Below is a small trained network, with its code and all its weights. Each question gives an input and a class and asks what happens when units are switched off, that is, made to give their printed mean instead of their output.

import numpy as np


def w(rows, s, z=0):
    codes = np.array(rows[::2]) - 128.0
    scale = np.full(codes.shape[1], s)
    scale[-1] = z or s
    return codes * scale


def f(y):
    return np.maximum(y, 0)


def log_softmax(a):
    a = a - a.max(-1, keepdims=True)
    return a - np.log(np.exp(a).sum(-1, keepdims=True))


def net(x, mask):
    res = np.array(x, float).reshape(1, 4) / 4 @ E
    y = f(res @ A[0][:, :-1].T + A[0][:, -1])
    res = res + np.where(mask, y, B[0][:, -1]) @ B[0][:, :-1]
    return log_softmax(res[-1] @ U[:, :-1].T + U[:, -1])


A, B = {}, {}
E = w([
[79,205,165,180,2,102,138],'x0',
[42,40,170,162,160,40,99],'x1',
[49,169,154,36,172,122,240],'x2',
[167,65,57,62,31,45,180],'x3',
],0.007)
A[0] = w([
[30,201,188,41,138,127,232,108],'N1',
[182,14,63,81,253,132,130,204],'N2',
[207,185,54,103,105,202,147,47],'N3',
[179,106,95,204,82,134,47,2],'N4',
[158,102,119,159,115,141,73,75],'N5',
[166,71,33,54,50,51,172,96],'N6',
[48,45,175,171,155,43,89,77],'N7',
[103,71,132,130,117,54,124,111],'N8',
[48,35,189,170,167,42,99,78],'N9',
[172,73,47,80,71,68,166,97],'N10',
[212,215,70,103,109,215,134,48],'N11',
[103,167,151,151,40,84,136,62],'N12',
[158,80,51,79,48,63,161,92],'N13',
[79,191,181,178,26,93,140,54],'N14',
[98,186,219,180,205,218,70,83],'N15',
[182,103,105,201,86,133,44,14],'N16',
[179,110,110,205,87,135,58,45],'N17',
[76,197,169,192,25,77,123,37],'N18',
[171,114,111,192,85,133,55,71],'N19',
],0.0058,0.0006)
B[0] = w([
[86,9,60,108,212,77,229,243],'N1',
[103,171,58,46,60,254,28,253],'N2',
[207,142,204,117,55,96,148,208],'N3',
[108,58,90,115,179,86,196,208],'N4',
[101,80,92,111,161,117,171,174],'N5',
[77,192,155,211,185,92,87,246],'N6',
[220,149,198,80,30,123,151,219],'N7',
[174,165,188,140,88,101,130,181],'N8',
[230,143,197,71,29,120,154,225],'N9',
[75,208,165,214,197,93,73,224],'N10',
[218,137,212,113,45,89,175,218],'N11',
[108,137,82,100,123,187,80,193],'N12',
[83,201,158,211,190,99,74,227],'N13',
[106,130,72,73,103,211,78,213],'N14',
[76,208,171,230,203,71,79,237],'N15',
[109,64,93,113,176,88,195,208],'N16',
[105,59,89,108,175,91,195,204],'N17',
[97,133,65,62,94,217,60,217],'N18',
[108,59,87,110,173,96,193,200],'N19',
],0.0061,0.006)
U = w([
[82,205,177,246,195,89,65,180],'0',
[103,21,57,96,180,84,255,139],'1',
[226,148,251,87,39,109,158,2],'2',
[102,140,36,47,103,223,17,187],'3',
],0.0095,0.00046)

Each question gives the input, the list of numbers given to net, and the class t.
The units are the neurons (one row each of A and B). Each row of codes is followed by its name. A weight is (code - 128) times the scale printed after its matrix; where a second scale follows, it is the last column's (A, B and U).
mask holds one flag per neuron, in row order. A switched-off neuron (its flag False) gives its mean, the last column of its row in B, instead of its output. The means were averaged over made-up inputs and are rounded, as every weight is.
A unit's drop is (log p(t) with every unit on - log p(t) with that unit switched off) / (log p(t) with every unit on - log p(t) with every unit switched off).
The circuit of an input: a set's keep is (log p(t) with only the set's units on - log p(t) with every unit switched off) / (log p(t) with every unit on - log p(t) with every unit switched off). Starting from the 12 units with the biggest drops (on a tie, the unit counted first), units are removed one at a time, each time the one whose removal leaves the highest keep (on an exact tie, the one counted first), for as long as the keep stays at least 0.8.
units of the circuit, in order: the units of the circuit, biggest drop first
k most important neurons: the k neurons with the biggest drops, biggest first
drop when u is switched off: that unit's drop, to one decimal
input [-1,-7,-4,3], class 2: units of the circuit, in order : [N11]
input [-2,-1,-4,4], class 0: units of the circuit, in order : [N10; N6]
input [7,5,3,1], class 3: units of the circuit, in order : [N18; N14]
input [7,8,2,-5], class 2: 3 most important neurons : [N9; N7; N2]
input [-6,-8,-3,-7], class 2: 2 most important neurons : [N11; N3]
input [-8,-3,-2,4], class 3: 2 most important neurons : [N2; N15]
input [-4,-7,1,5], class 2: 3 most important neurons : [N11; N3; N15]
input [-2,5,2,5], class 0: units of the circuit, in order : [N6; N10]
input [1,8,7,6], class 2: 3 most important neurons : [N9; N7; N8]
input [5,1,-5,7], class 0: 3 most important neurons : [N13; N6; N10]
input [-5,-7,6,-3], class 2: 2 most important neurons : [N11; N3]
input [4,5,4,-3], class 2: 3 most important neurons : [N9; N7; N2]
input [-7,-8,-2,-5], class 2: 2 most important neurons : [N11; N3]
input [8,-3,-4,-5], class 3: units of the circuit, in order : [N18]
input [0,7,-5,7], class 0: drop when N13 is switched off : 0.7
input [3,0,3,3], class 0: drop when N16 is switched off : 0.2
input [-3,-4,0,6], class 0: drop when N10 is switched off : 0.1
